Group, then class
[-14   1   5 -17  12   2 -19  -4 -12 -12   0 -11   4   1  -2   0  -1  11
  20   1  -4   4 -18   8   2 -11 -21   7   1   7 -10   8 -19  -4   3   4
  -2   5  16   5 -29  16  -3  -5   8  -8 -12 -15 -22   0   6 -12   2   4
   6 -17   9   5]	Y (96)
[-15   1   6   1   5   0  -6  -1  -7 -12   2  15   2   2   1  -7   6  10
  11  -6   5  11  -3  13  -3  -5  -2   4   2   5 -13   6  -9  -4  -2   1
   7   5   4   0 -17  18   2  -2   2  -1  -9  -5  -2  -1   4  -1   1  -3
  -4 -10   6  -4]	D (81)
[ -8  -1 -10  -5   5  -8 -18  -1   4  -5  -2   7   5   6  -2  -4  13   3
  11 -11   6  10   0   8  -1  -5 -10  -2  -7   0   3  14 -19  -5  12  -1
   3  -5  -7   0 -13  -1  -8  -3  13  -5  -6 -13  -8   2   7   3  -1  -5
   9 -11  14   3]	Z (84)
[ -8   8  18   3   3  -5  12   1  -8  -2   6   6   3  -3   2  -6  -1   1
   1   2   3   0  -7  -2   3  -8  -2   8   0  -3  -9 -10 -12  -4 -10   6
   1  -7  10 -10 -15  10   9   2   5  -4 -10   4 -10  -2  -3  -4  -1   0
  -8 -16  -3  -1]	D (81)
[-23  -3  -6 -24   6   1  -8  -5   0   5  11 -10   4 -14  -7   5   9   7
  13  -5  -2  -8   2  12   1  12 -25  -7 -16 -14  14 -28 -18   8  10   4
  -1  -6 -44   9 -26  -1  -2   9  12  -3   0 -13   4  -2  16  -6  -5  -4
   9 -17  14  20]	L (95)
[-22  -6   5 -32   9   3   4  -9  -5  -9   4  -5   4  -1 -16  -1   4   9
  15 -15  -5  -4   3  16  -4   2  -9  -1  -5  -6   2   9 -14   3  10   1
  -2  -3   9   3 -33  10   0   0  11  -7  -5 -17   5  -4   1   1   3  -5
   6 -24  19   4]	L (95)
[ -5   4   9  10   4   1   6   1  -5  -8   3   3   3  -1  -1  -4   0   0
  -2   3   1  -1  -5  -6   3  -9   2   6   7  -4  -6   1 -10  -3  -2   4
   5  -5  12  -6   6   2   5  12   6   1  -5   2  -8   0  -4   4   2  -2
  -3 -11  -8  -1]	D (81)
[-19  -5  -8 -32  12   0   1  -2   0   0   5  -5   1  -8 -14 -13   2  10
  17  -9   0  -2  10   5  -5   7 -12  -5  -9  -9   7   8 -13   4  10   1
  -5  -5   7   8 -26 -10   0  -6  13  -4  -2 -26   4  -5  -5 -13   2  -3
   8 -20   8   9]	L (95)
[-13   1  -2  -1  12   0  -2   3   1   7   7   2   3 -13  -2   2  12  -4
   6  -1  -3  -3   0  10   2  11 -20   3 -14  -9   4   5  -4   4   5  -1
   1  -1  -4   4 -11 -11   1   7   1   0   8  -6   5  -3  -2  -7  -3  -5
   8  -2   3   7]	L (89)
[ -9  12   4   7   6  -4  -3   3  -2  -2   3  -1   1  -4  -4   0   3   2
   3  -1  -2  -2   0   3   1  -6  -3   3   8  -1  -2   1 -11  -2   4   0
  -2  -6  14  -4 -11   6   2   1   6   0  -9  -4  -5  -4   0  -7   4  -2
  -3 -14  -4   0]	D (81)
[ -6   8   7   4  10   3   2   7  -7   0  -1   3   0   1  -4  -5   3   7
   3   2   1   9  -7 -12   6  -8  -6   3   3  -1 -19  -8 -15  -3  -6   6
  -3  -1  28  -9 -12   3   3 -18   3   0 -12 -12  -2   4  11 -28   1 -15
   8 -13  -7  -3]	D (81)
[-10  -4  -9 -33   4  -1 -10  -7   2   5  16  -2   3  -4  -4   8   8   8
  11 -12   1   2   3  15  -8  11 -13  -3 -11  -8  11  17 -11   4   3  -6
   0  -1  -6   4 -21   6  -2   2   8   2  -1  -8   1  -5   4  -1   0  -1
   5  -6  25  13]	L (89)
[ -2   4   7   4   0  -2  -4   4  -9   3  17   6   3 -19   1   0   2   7
   6  -1   8  -6  -7   6   4 -14   7   9   4   1 -15 -11 -23  -3  -7   5
  -2  -4   0  -4 -22  12   6  11   7   0  -7   4  -5 -18  -9   7  -6   5
  -7  -7  -9  13]	D (101)
[-10   6  12  -4  19   2  -9   4  -7 -11  -1   6   5  -5  -6   0   1   8
  18   2  -6  -2   4  14   5   3 -26  15  -9 -17 -14   7 -31   1   8   8
   4  -9  22  -6 -33   5   0   8   8  -8 -22 -11  -4  -1   0  -8  -4 -10
   0 -17   3  14]	Y (96)
[ -9  -6   6 -18  10   3 -28  -4 -13 -16   0  -7   8   2   7   2  -8  18
  27  -3 -12  11  -4  15  -2 -11 -29   6   1  -4 -10   3 -18  -6   5   2
 -15  17  12  14 -28  15  -3   0   3 -11 -16 -13  -3  -4   3 -11  -3  -1
   6 -12  18  -1]	Y (96)
[ -2  -1  15  -8   2  -4 -18   7   4  12   4  -7   4  -6   3  -4  -5  22
  19  -7   6  12  -7  12   5 -14 -17  -2 -12  -9  -8  -1 -23 -16   2  -8
   0  17  -4   3 -16   9   3   0   8  -9 -18  -3 -17  -5  -5 -14  -3   1
   3  -7   6   1]	Y (98)
[ -6  -3   2  -3  26   1 -14   2 -12 -12  -9   3   7  -5   2 -12   2   6
  17   6  -5   9  -5  11   6   9 -43   4  -1  -2 -15  13 -11  -6  14   1
  -2  -2  18   0 -20  17   1   4  12 -10  -8 -12  -3   1   1 -20   0  -9
   3 -16  18   7]	Y (96)
[-24  -3   4 -20  12  -4   2  -2  -8  -6  -4   1   3 -12  -4   1   6   3
   6 -10   4 -12   1   0  -2  16  -6   0  -6 -12   9   3 -20   7   9   6
   0 -17   6   1 -32  -4   3  -6  15   1  -3   5   4  -1   0   5   5  -6
   6 -23   6  15]	L (89)
[-22   9  21   4  14   2   6   1 -14 -10  -1  24   6 -12  -3 -12  -4   3
   7   5   5  -9   2   5   8  -6  -3  11   6  -3 -16  -1 -26  -4   3  11
   4 -13  23  -7 -25   9   8   2  11  -4  -7  -5  -3   4  -3  -2  -5  -7
  -4 -25  -7   2]	D (81)
[  4 -10  -8  18  -2  -7 -21   0   9   7  -8   8  -3 -20   3   4  10   1
   1  -8   9  15   1  -3   6  -9   7   2  -5   2   8  14 -16  -9   4 -12
   4  -7 -12   4   0   2 -12  13  -5   2  -5   7  -6  -3   3  14  -6  -2
   0   1  15   3]	Z (84)
[ -2  -5 -10  -5  10 -15  -8   4   7  -3   2   5   2   8  -2  -7   4   1
   5   0   8   9   0   2   1  -6  -9   6   7   3  -5  13 -12  -2   2   2
   1   0   2   2 -12   3  -3  -2   4   0  -3  -6  -2   7   3   9  -2  -4
   4  -4   7  10]	Z (87)
[  4  -4   2 -24   5  -1 -17  -4   0   2   1   0   3   2   9   2  -1   7
  14 -12   3  -1   0   9  -3   3  -9  -8  -4  -3   9   4  -8  13   3  -4
  -1   2   0   7 -10   5  -4  -2   4  -4  -2 -14   2  -6   0  -4  -2   1
   3 -10  14   1]	L (95)
[ 12   3 -20   5   0  -8 -20   5   7  10  -6   6   2  16   3   3   5   3
   1  -2   3  16   3  -7   3  -9   0  -3  -6  14   0  15 -11 -12   7 -12
   2   4 -15   4   5   6 -18 -15  -7  27 -13  -3  -2   0  -3  -8  -7  -4
   7   7   7  -2]	Z (84)
[ -7  -4  -6 -26   9 -11 -14  -9   0  -4  -2  -7  -2   1  -8   5   0   6
  15 -13  -1   1   3  14  -1   6 -16 -31 -10  -7   9  14 -13   1  10  -3
   2   0  -3   7 -10   4  -8   3 -19  -5  -6 -14   2  -4   1  -5   4  -4
   6 -10  22   9]	L (95)
[-11  -1 -14 -30   4   4  -9  -9  -6  -2   4 -11   5  -5  -9   6   5   9
  14   0  -8  -6   7   8 -21  12 -19  -9  -4 -13   8   6  -6   8   8   6
  -1   0   3   8 -19 -10  -5  -2  10  -7  -3 -26   5  -3  -5  -9   1  -2
   7 -12   5  10]	L (95)
[-11   0   5 -29  10   0 -15  -4  -6  -2  10  -7   1  -2  -4   8   3  14
   4 -10  -4   5   7   9  -1   4 -11  -5   1  -7   9   5 -17  -4   7   3
   2   1   6   7 -29   5  -3   2  10  -3 -10 -17  -1   6  -2  -7  -3  -5
   4 -21  13  12]	L (95)
[-17   2  -5 -11  12   8 -14  -3 -13   6  -2  -1   1  -9  -7   9   5   5
  16   0   6  -6   8  17   0  18 -11   0  -4 -13  11  10 -15   4  14   8
   4 -14   0   9 -13  -5  -3   6   8   0   0 -10   3  -9   0  11   3  -2
   5 -12  15  10]	L (89)
[ 16  -2 -28   3  -8  -6 -29   1   5  14  -6   4   8   8   2  13  10   4
   3  -7   8  19   3  -3   0 -14  -4   3  -9  15  -4  20 -12  -4   8  -6
  -1   7 -21  10  -7   4 -18  -9  -3   5 -10  -7   5   0   6   6  -7  -1
   9  14  16   2]	Z (84)

Group and class of each row
[  2   5   5  -4  15  13  -7  -1  -1   0  -3 -13  -5 -16  -9   5  -2  -7
   0  -6  -5 -18  -7  13  -2   3  -5   3  -3   6   4 -13   4  -3  14  12
   0   0  -6  -8   0  -1   5  14   5  -9   0  13   0   7   5  -9 -11   1
   0 -13  -7   0]	(50) Q802
[  0   1   9  -1   2  12  -9   8 -10   0   7 -11  -2 -28 -17   9 -11   2
   4  -4 -29  -2 -28   1  -3 -10  13  -3 -11  13  12 -21   8 -12  18  10
 -10  -1   5   1   4   1  -7  11   5  -5  -6   7   6  11   5  -8  -6  28
 -22 -16  -4  -1]	(50) Q827
[  2   6   2   0   4   5  -7  -1  -4   0   8 -19   6 -15 -12   2   0  -7
   3   1 -10 -14 -12   5  -1 -14   8   3 -18   1   7  -7  -2  -7  12   5
  -2  -3   0   1  -4   2  -3   4   4  -7  -2   4   4   6   8  -3   1  10
  -9 -12  -6  -6]	(50) Q827
[  1   4   3  -3  16  11  -8   6  -8   6  -2 -13  -8 -16 -13  12  -7  -2
   0  -5 -15 -11 -12   6  -3  -9   6   4  -7   3   8 -14   7 -11  17  13
  -9   8   2  -2   1  -2  -9  20   6 -14  -6   5   2   8   1 -11  -7  13
 -13 -15  -1  -3]	(50) Q827
[  8 -12  -4  -8  10   6  11  13  -1   0   5   4  11  -5  -9  16  -2   0
  -8   7 -12  11 -12  -1   8 -27   7 -24 -16   0   6   9   7   2   6 -17
 -13   8  12  -1   1 -12 -21  -5   5 -10 -12  -2  12   2  -3   1   3  18
 -17  -5  -9   1]	(51) Q591
[  1   6   3  -4  15  10 -10   4 -12   1   3 -21  -6 -14 -15   7  -5  -9
  -1  -1 -13 -19 -14   9   0 -10   8   5 -13   8  10  -2   3 -11  14   5
  -4  -6   0   2  -3   2  -6  12   2 -12  -3  11   1   9   6  -8  -4  12
  -9 -18  -3  -5]	(50) Q827
[  7   1   6  -7  10   3 -14   3 -18   2   2 -15   3 -17 -21   9  -9 -10
   3  -4  -5  -3  -7   9  -2  -7   9  -3  -6   1   4  -1   3  -7  14   2
  -3  -1   5   8   7   1   4  15   4  -7  -5   5   1  10   4  -7  -1   9
 -14  -8   0  -4]	(50) Q827
[ -6  -1   5   4 -12   4  21   5  -1  -9   1  19  -9  -6  17  10 -11  17
   3   2 -21   7 -17  -4  -1  -1   7 -24  -5  20   8 -12   3 -13   4   7
  -5   1  -3  -7 -10  -2 -13  -8  -2  -7  -5  -2   7  -1  -3   0   5  25
 -10  -4   1  10]	(58) Q353
[ -3  -5   4   5 -23   3  19   0   4  -6   0  17  -6  -5  26   9  -8  18
  -4   2  -5  10  -9  -4   0  -3  -3 -21  -6  10   1   3   1  -2  -2  -5
  -5 -18   8   0  -4  -6  -3  -8   4  -4  -4  -9   9 -11   0   4   6  13
  -2   1  -7   6]	(58) Q353
[ -6  -7 -12   3   0  -5  15   2  14   3   5  -3  12   8   7   5   3   0
 -16  15   4  12  -8 -13   9 -21   9 -13 -20  -5   5   6   8   3  -6 -14
  -7   2   5   0  -7  -7 -29 -12   3  -2 -13 -11   7   3  -8   4   7   9
 -12  -3 -12  14]	(51) Q591
[ -6  -6   8  -2 -18   5  16   6  -1  -9   6  16  -2 -17  18  16 -13  17
   1   3 -18   2 -20  -5   0 -16   6 -29 -12  15  15 -11   8  -7  11   2
 -15   9  10  -4  -8  -6 -14  -5  14  -9 -12  -3  16   3  -4   5   6  27
 -13  -5  -7  10]	(58) Q353
[  2  -1  -1   4   4  -8   8  -7  -3  -5  -3  -7  -2  20  17   1   2  -6
  -9   0  26  -5  14  -3   9  11 -10  -1   5   0   0   9  -4  -2 -21  -6
   3  -8   0  11  -7   0   4 -10   4  -1   8  -3  -7  -3   2   5   4  -7
  16  14   3   3]	(58) Q831
